Each row has a class, written as a number after it.
[ 104  201  -99 -335 -134  490  157  141  104  638 -202   61 -322   27
  -71  -95  130  449   40  179    4 -107 -183  382  -14   89 -415 -268
 -111 -328  194   19   92  -33   39  273 -108 -220  227]	8
[-657 -108  323  241  143 -161  372  -34 -414 -216  454   20  193   34
   69 -495   62 -181   69 -538 -357  -24  121 -298  349  277  137  165
   -5  333  247 -194  616  145   13 -376  560  -59 -348]	1
[  57 -162  -42 -409 -109 -356    0  103 -166 -629   52  204  -84  -47
   43 -164  -35   -8   99   10  183   60 -483   19    8 -184   89   41
 -258   25 -120 -281  -95   83    0 -179 -258  130 -157]	1
[-570 -250 -105 -328 -301  114  177   75 -400 -392 -157  -87 -538   85
  -11 -200 -274   97   21  378    5   -7  -16  -85  -39  294  -10  603
 -160  -26  -39 -180   87   15  293   94 -202   24   20]	5
[-109   51   80   18 -204 -298 -107  -71    2 -131  -71   64   52   47
  -39  -88  -54   16  -46 -144  -21   -5  110  -88  100  144   81  136
    7   73  -24 -122   -2 -106  -70  162  -72 -133   -5]	5
[  72 -342   25 -185  542  132  143  328  244  435  -50 -128   -6   -5
 -183  -95  416  238 -145  224  134   -1  126  112   34  -99    7  139
  246   22    9  143  222  -63   34 -129 -239  114  223]	4
[  85 -170 -241 -355  214  -24   38    6  209 -205  165 -144  309  -84
 -108 -106   99 -192  169  -19  115  -96  -76 -223   60 -237   46  159
   56 -174  -48   -8   38  147  202 -148  134   60 -118]	7
[-254   47  -34  -54   85   67   91   77   -1 -135  -31   41  -24  -63
   35   45   77  -11   64  -78  143   41 -145  -17   71   45   45  157
  -52  130  -79  -47   35   68   98 -134   42   72 -140]	4
[ -84   81   22 -115   68  -66 -166  -11  -52  -62   -2   87   -8   64
   27  -44 -127   26   18  -19  -58   28  -32  -35   87   50    5  107
  -33    3  -40   98 -127  -35   66    6   24 -132 -175]	1
[-181   17   20   88  214  -18   25   36  -57   -3   74   -4  -44 -141
   24  -36  -79 -160  104  -61  110  117  -10  127    6  156   74  -59
   20   72  -11  -75   -3  -11  114 -114  -60  117 -153]	4
[  14  241  195  -69  211   -6  269  -38  291 -183   85  185 -178  -21
  128  -98 -126   61  242 -369  172   19  -59  100  149  -67  -83 -216
 -217   97   55 -181  -51 -174    8  -23  187 -141  -97]	8
[-182  105   54   58  155   35 -142  -87  -54   41   57  -11  -74  -92
   56  -41  -50 -163   66  -30   55  112  -48  169  -31  173   22   65
   19   59  -17 -105  -52  -17   57  -90 -144   67 -101]	8
[  52   10  -82  -40  226    7 -236 -297  -35  165  -45  -78  141  184
  -17   89 -353 -335  -10  -73  129  140 -151   97   49  -44 -126 -100
  -60 -220  -47  124   34  -85  172 -112   99  -16 -363]	7
[ 114 -196  105  152  337 -345 -232 -222 -266  -15 -163  -91 -127  231
   63   56 -411  -55  -74 -113   99  123  402  -13  146  104  -19 -226
  160  205  140 -256   65 -362  114  394   82 -113   17]	4
[ -64   80   53   99  187   65  -27  123  -17   76   27  -56   46 -135
   14    8   70 -153   30   -2   73   84  -45   75  -49  144   21   -9
   12   72   -4    6 -123  -13   67  -74 -108  115  -88]	0
[ -76   37   60  -12  801   -9 -219 -297   49 -586  395 -111  -82  125
 -154   61  291 -449   79  -95  418  183   67  -40   90  266   59 -204
  117 -269  326 -244 -302 -239   66 -230 -330  -75   11]	0
[  50 -268  189   74  141 -124  359 -193 -314 -204   -5    0  -47   58
  -28  153  256 -409  -19  -71  115  131    0  -20  -78  -22 -211 -238
   74  -97  362    9  -83  156  257 -106   88 -162 -107]	8
[  13  417   54 -219 -297   79  235   37  248  227  -78  305   27  140
  158 -227 -209   67 -145   76 -198   23  -14  304  260  -66  -67  -41
   78  -34  -61   42 -107  -81 -109  205 -354  -88  150]	0
[   6  159  -69   36 -117  -78 -118  177  -44  -48  -17   45   85  -93
   -5   44   61   83 -142   38  -49    9  -18    6   42   94  113  -99
  -21  -51   -2  -54 -201  -83   68  119  101 -107 -219]	2
[  49 -335 -227 -618  -40 -108  213 -103 -309 -200 -158    3  -58  384
   79  -43 -324  -46  106  150  236   49 -186  -98   98 -247  142   81
  -55 -101  -23  -29  111   -7  268  239 -206  -13  -22]	8
[-252   85  277  449 -126  -22  195  113   79 -253 -280 -175 -151 -151
 -220   78  177  219    4  -55 -174  111  510  132 -200   23 -109  411
   83    1  248 -309 -155 -141  144   20   92 -300  129]	3
[ -24  -39  -70 -160  145  121  -11  157   48    9  -68  -76  104   77
  117  -13 -177  -84   47  115  -15  -45   24  -69  109 -110  109  113
  -17  -18  -97    3    4   77  -31  -37   11  -19  -65]	7
[  39  167  -70  -94 -122  113  131   41    9   14  -28  -27  -20   36
  -15  -78  -61  -53   41   -2  -52  -56 -130  -53  101    5   43    1
  -83    1    2   95  117  117  -77   27 -136  139   14]	0
[-130  -30   38   73  207   36  -38   46  -39  -11   33  -44    3 -121
  -29    4   57 -171   46   20   64   93  -44   93   27  125    8  -53
   16  110  -17  -61  -25   12    4  -91 -147  153  -61]	6
[-180   63   35   53  181  -53  -92   83  -42  -24  103   39  -43 -151
   16   -1   26 -108   -3   22  134   68  -13  157   29  194   56  -57
    9   18   44 -127 -119  -15   89  -71 -179   76  -98]	5
[ 229  157  251  -86  223   88  420 -419 -152   50  307 -466   42  -11
  125   -7  163  246  -73 -327   36  157 -118   47 -234  -93   46 -342
   66 -136  435 -408 -162 -218   95   12   87 -135  113]	4
[  36  242   21  125  147  708 -377  228  127  899   94   84  267   93
  203 -134 -652 -210  -48   92  -73 -369  -56   75 -193   51 -271 -437
   -5  -29 -162  632 -167  181 -657  289  110   -5  283]	8
[ -81  137  152   91  215  225 -278 -376 -324 -119    4 -308 -284  -41
 -105  284  329  192  -33 -134  -23  -27  -58 -242   62  247 -202  161
   97   27  146 -125  -55 -164 -156   50  220   80  107]	3
[ -68  -84 -195  -31  135  141 -148  104  131   66  180  -86  200 -173
 -189   92  159   65   46  -21  281  -50   19 -177 -220  -56   23  119
  -26 -157  -17 -167   -9  -63  336 -224  319  -27  -76]	1
[-341  289  354   58  403 -156  162 -224  -16 -725  270   -4 -308   20
  204 -524 -204 -328  186 -353  186   24  190  313 -235  322 -159  386
 -145  230  517  130  -60  104 -252 -296 -677 -110  241]	8
[ -35   75  -76  -65   74  -18    9 -117  -15  -56   52  -64 -124  -18
  -15 -156 -168   66   96  -37 -153   -9  -35 -128   99  125   75   24
  -89   10   18  -84 -106  -28   36  162  -39   10 -152]	0
[  -5   20   10   61   51  114   97  102  -56   66  -35   42   46   84
  -29  -77  -35 -109   40  -21 -112   27   -1  -81   93  -13   75   15
  -63   15    8  152   81   87 -106  -96  -30   52 -124]	0
[-117  -72  -44  -56  -84   90   11   63  -75  124 -123  -22    2   42
    1  -14  -13  -75   -5  -16  -69   73  -35   94  -71 -101   38  208
    2  144  -95   90  109   93   31   58  -34   31   20]	2
[ -60   68  -43 -201 -154 -101   46  -30  -36 -170 -143  -51  169  -94
   46  145  131   62  -37    6  120   57   -7  -76   18   23   55  290
    9  -69   30 -161 -183 -172  311   84   49 -144 -192]	8
[  41  -92 -155  349  180   13  -50 -105  -95  -99   74 -276 -171 -204
 -153  275  320  487   81  264   34   18 -137   94   48  163  -89 -347
 -138 -145  110 -201 -123   41  215 -245  126  204  -60]	7
[-112  331 -316   78 -429  446  316  268   23  237  122   91  197  110
 -295  -46 -159  617  149   26  -60  -28  449  147  254  -67  116  365
   75  126   53 -463  477  -95  225 -156  145   97  391]	5
[-206   33  -26   48    0 -214 -187 -122 -107  -42   10   73 -107   19
    7   -3  -70  110   56  -69   47   88   -8   37  137  217  143   89
  -58   -6  -79  -38   16 -193  176   76  -18  -53 -236]	2
[-413  111  -45 -120  302  112   29 -315  126 -314  420 -120 -179  -71
   62 -189  -26 -162   94   37   61   62 -122  164    2  -89  -25   75
    4    7  133 -216   99  164  465 -162 -171  138   31]	1
[-103   70   -5 -163  -37  -41  198   84   -2  101 -212   34   90   31
   36   25  -11  -14   67  -85   91  -27  -76  -37    9 -125   29  231
   38  150  -97  113  171  101   57   29  -80   84   24]	7
[ -84 -145  401 -504  -30  186  783 -104  -74  264 -130 -202 -193  -10
  130 -227  187  207    3 -113 -258   62 -424  -31   67  -11 -249  260
 -227  345   25  109  160  -91   -8  129 -215   56   86]	1
[  13  -49  -64  -43  -22 -230 -140 -215  142  -29  141 -201   80  -64
  -44 -135 -100  144   99 -160   -4 -135 -253 -183  134  113 -144 -171
 -167  149  -86 -178   46   10  219  220  222  -13  -80]	1
[ -90   83   -1  -10   27  184 -103   96   46   75   25  -49 -147   38
  -63  -68   13  111  -22   81 -128   16  -67   52   55   10   70  -24
 -112   48  -23   13  103   72  -62   24  -49   42  -25]	5
[ 340  268  173  484   52  -36 -298 -204  264  332  299   52   35  -18
 -206  184  274  165 -131  -93   36 -113   22 -115   60   77  -94 -411
   44   43   16  180   93  -81  -22   67  119   -4  119]	2
[  62   14  -16 -105  -91    8  197   54   83  -25 -147  -96  -30   98
   73  -32   24   21   31   40  -81   33  -52  -21   47  -57   19   38
  -38  104 -103   75   -5  129  -33  -63  -14  -19   49]	7
[-233 -161  -32   68  169 -108 -257 -163  -89 -203  222 -219 -234 -300
  -10   93 -118  136  374   30   32  128   56  -73 -111  224  240  203
  -26    1 -128 -383 -208 -114  461   97  175  -35 -204]	4
[ -95    3  -24    2  139   24  -70   40  -38  -10  -18 -126  -22 -125
    1  -38   34 -130   43   26   71  100  -60   75  -43  172  -10  -17
    5   64  -30  -57 -120    3   74  -49 -112   85 -102]	6
[-289  -60   84   30    8 -265   47 -210 -124 -283   26   44 -152   85
  -53 -136 -146   34  -37  -48  -27   74   15  -19  169  240   46   44
 -118   74   91 -197   98 -182   70  126 -154  -55 -140]	6
[  61  168  -40  111   48 -277  -53 -239 -286  -41 -139 -288   22  -71
 -113 -162   57   51  347 -454  179   -9 -122  -99 -148  257 -173  156
   -1  241  143   93   48  109  158  150 -206   96  -35]	2
[-158  -65 -139   43  -60   49  -29  430    4  267 -357  317  231 -352
 -206   71 -101    6   54   58   96   -9   38  -25 -222 -311  -66  239
  135  107 -312  -91 -203  -56  137  193  104  214 -170]	3
[-265   76  131  -94   88  356  271 -102   53   35  152 -253  -76 -447
   49   22  262    5  -60  119   78   76 -334  113 -251  -50 -156  -92
  -85 -130   61 -308 -254 -113  289  -18  -69  256  -64]	5
[-157   93   36  112  215   13  -92  -68  -29   -3   44  -50  -64 -127
   35  -22   71  -84  128  -39  151  117  -36  124  -31  199   10   18
   25   89  -25 -100  -93  -48  109 -144 -150  125  -77]	8
[-154   59    3 -209 -162  -52  -33 -159 -141  -40   89  120 -161   -5
  -22   20  -82   54   96    5  -59  104 -165   67   70   96  117  153
  -68  -50  -63  -14   58  -38  136   67  -80  -21 -145]	6
[ 233  185  473 -232 -368  -30  144 -130  352  418 -155  103  -12 -487
  184   26  308 -316    7 -148 -422  222   90  359  -50  -10 -196   92
  -73  -72   49  224  -55 -290  -37  128 -101 -213  -86]	1
[ 117  -87  -68   97  -99  152 -197  152   13   58   67   49  213  -25
 -107  -86  123   90 -192  251 -329  120 -100 -172 -170 -160   49   15
   -4  295 -257  110 -254  101  -48   67   95   35 -111]	4
[  20  120  -23  103  195  839 -556  138  -69  264  261 -197  492  134
  -50  -28 -146 -164   13  345 -173  -52 -281   23 -134 -256  -60  167
  -98  190 -145  293   92  303 -391  -83 -386  314  224]	6
[ 362  -26   30 -136  182  225   25 -238   34  239 -389 -225 -436   44
  -35  212   -8 -155  -45   -6  108  163  130  126 -381 -163 -292  -75
   47 -187  190   43 -349  -42    2  109 -149 -144  170]	5
[-105  -57   -4  112   43  -53 -110   39  -63 -189   89  -88   32   13
 -127   43    0   39  -11   67    3   46   58    2    9   45  173   -9
  -57   15   55 -131   11  -78  -27   60  -79   11   21]	3
[  78  162 -162  -31  563  363  133 -220   28  157  367 -336 -128 -129
   21 -206  262   74  388  -50  364  -76   69 -505  -82  352  145 -277
   -9  -31  144 -301  -23 -167   60 -122 -328  229  178]	7
[ -58   29   22 -166  -89  131  308   33 -102 -128  -61  -47  -42  136
   16  -27   46   70   77  -42   86   52 -166  -64  -20  -62  -31  133
  -57  110   -4  111   66  108  107  -46  -24  -12   38]	4
[-118   74   34   82  195   20   30   -8   24   74   47  -20  -56 -144
  -11  -31   80 -180   94  -81   89   83  -70   62   23  185   -2 -110
  -13   -4   15  -32  -37  -42   92  -67  -81  130 -127]	0
[ -73   99  -55 -192 -145   95   19   38   16  189  -22   10   10  -46
   86  -81 -125  -14   31  139  -95   45 -109  117   24  -59  120  217
  -17   67 -132   75  100   84  174   63 -158   89  -99]	8
[-221   -2   19   25  201  -24  -30   24  -49  -85  148  -39  -64  -76
  -15  -30   80 -204   67  -22   78  124  -59  118   20  223  117    4
   10   41   12  -75  -18   -6  100 -105 -122  102  -67]	0
[ -24   84  -29   76 -105  114   60  176  -23  136 -210  -51   66  -36
  -27  -34  -47  150   78  -53  -78  -25  -52  -71   76    7  -27   74
  -48  148 -145   32   43   69  -88  -26  106   93  -96]	6
[ -74   48  -31 -122  -54  -87    4 -161 -148 -334  -20  115 -180   11
   54  -30  -67   46   39  -25    7   13  -35  -82  116   90   16    3
 -105 -101  100  -62  -61  -65  -45   42  -53  -71 -135]	4
[-160  223    7  516  -93 -708  165 -465   48 -346  108  324 -209  -22
  -84  363 -278  578  -61 -267 -239  -44  -70  209  498  172   73 -770
   25  -15  -57 -286 -436  -75 -197   86  558   -6 -121]	7
[-218  -56  134  178   26 -147 -178 -359  -92  -54   89   64  -85   -1
  -69    4   26  -13    6 -121  -95  104  -34   91   47  161  -22 -145
  -80   -9   80  -98   77 -133 -126   80  -65  -33  -41]	6
[ 328   29 -101 -503  -77 -164 -317 -130  228 -142   52 -126 -189  -32
  -13 -165 -235 -441    9  138   -7  -41 -226  132  -15  123   37 -302
 -113 -223  -25 -229  -91  -10 -266  378 -504  -63  184]	7
[-135   62   -1   65  147  -32  -88  117   40   33  -30  -37  -13 -137
  -36  -24   16  -81   20  -15   35   30   39   82    6  180  -31  -59
   25   88  -10  -73 -107  -17   55  -48  -47   35  -27]	1
[-217   52  -46    0  111  -77  -59  -41   -1  -49   35    2  -80 -152
   14  -83   44 -147   81    8   72   80   -9   36  -17  199   29   17
   41   54  -58  -21 -106    3  142 -123 -170  120  -68]	1
[-132  -27  -17   -8 -147  160  187  122   69   15  -86    0   83   22
   28  -94  139   32   60   38  -58   28   50   -5  -43  -88   27  203
    0   84  -65   26   38  131   18 -135   26  -35   65]	8
[ -59  156   55  -48 -271 -162  -67  -42  -58  -29   -8  178   34    7
  -11   41 -149  164  -67  -43   32    7  -54   66   40   54   54  129
 -101 -152    5   -1  -79 -111   38   30  -29 -136 -159]	5
[ 309  117  283  210  463   11  110 -253   -2  676  126   41 -384  123
  216 -130 -564  508  338 -219 -282 -186  -70  -37  288   45 -233 -222
    3  447 -155  715   19  227 -127  200  194  114  -11]	4
[-232   89  -17  167  148    4 -216  -33  -32   22  111    6 -152 -133
  -36    2   53 -131   54   21   76  105   15  160  -26  177   51  -24
   86   46  -46  -85  -21   16   79  -77 -111  136  -22]	3
[-233  402   54 -130  489  -13  165  182  251 -330  -78 -431  -26 -246
 -117 -214  703   85  -18 -394  634  156    6   66 -215  285 -106  636
   94   77  285 -559   20 -211  421 -661 -307    8  -39]	1
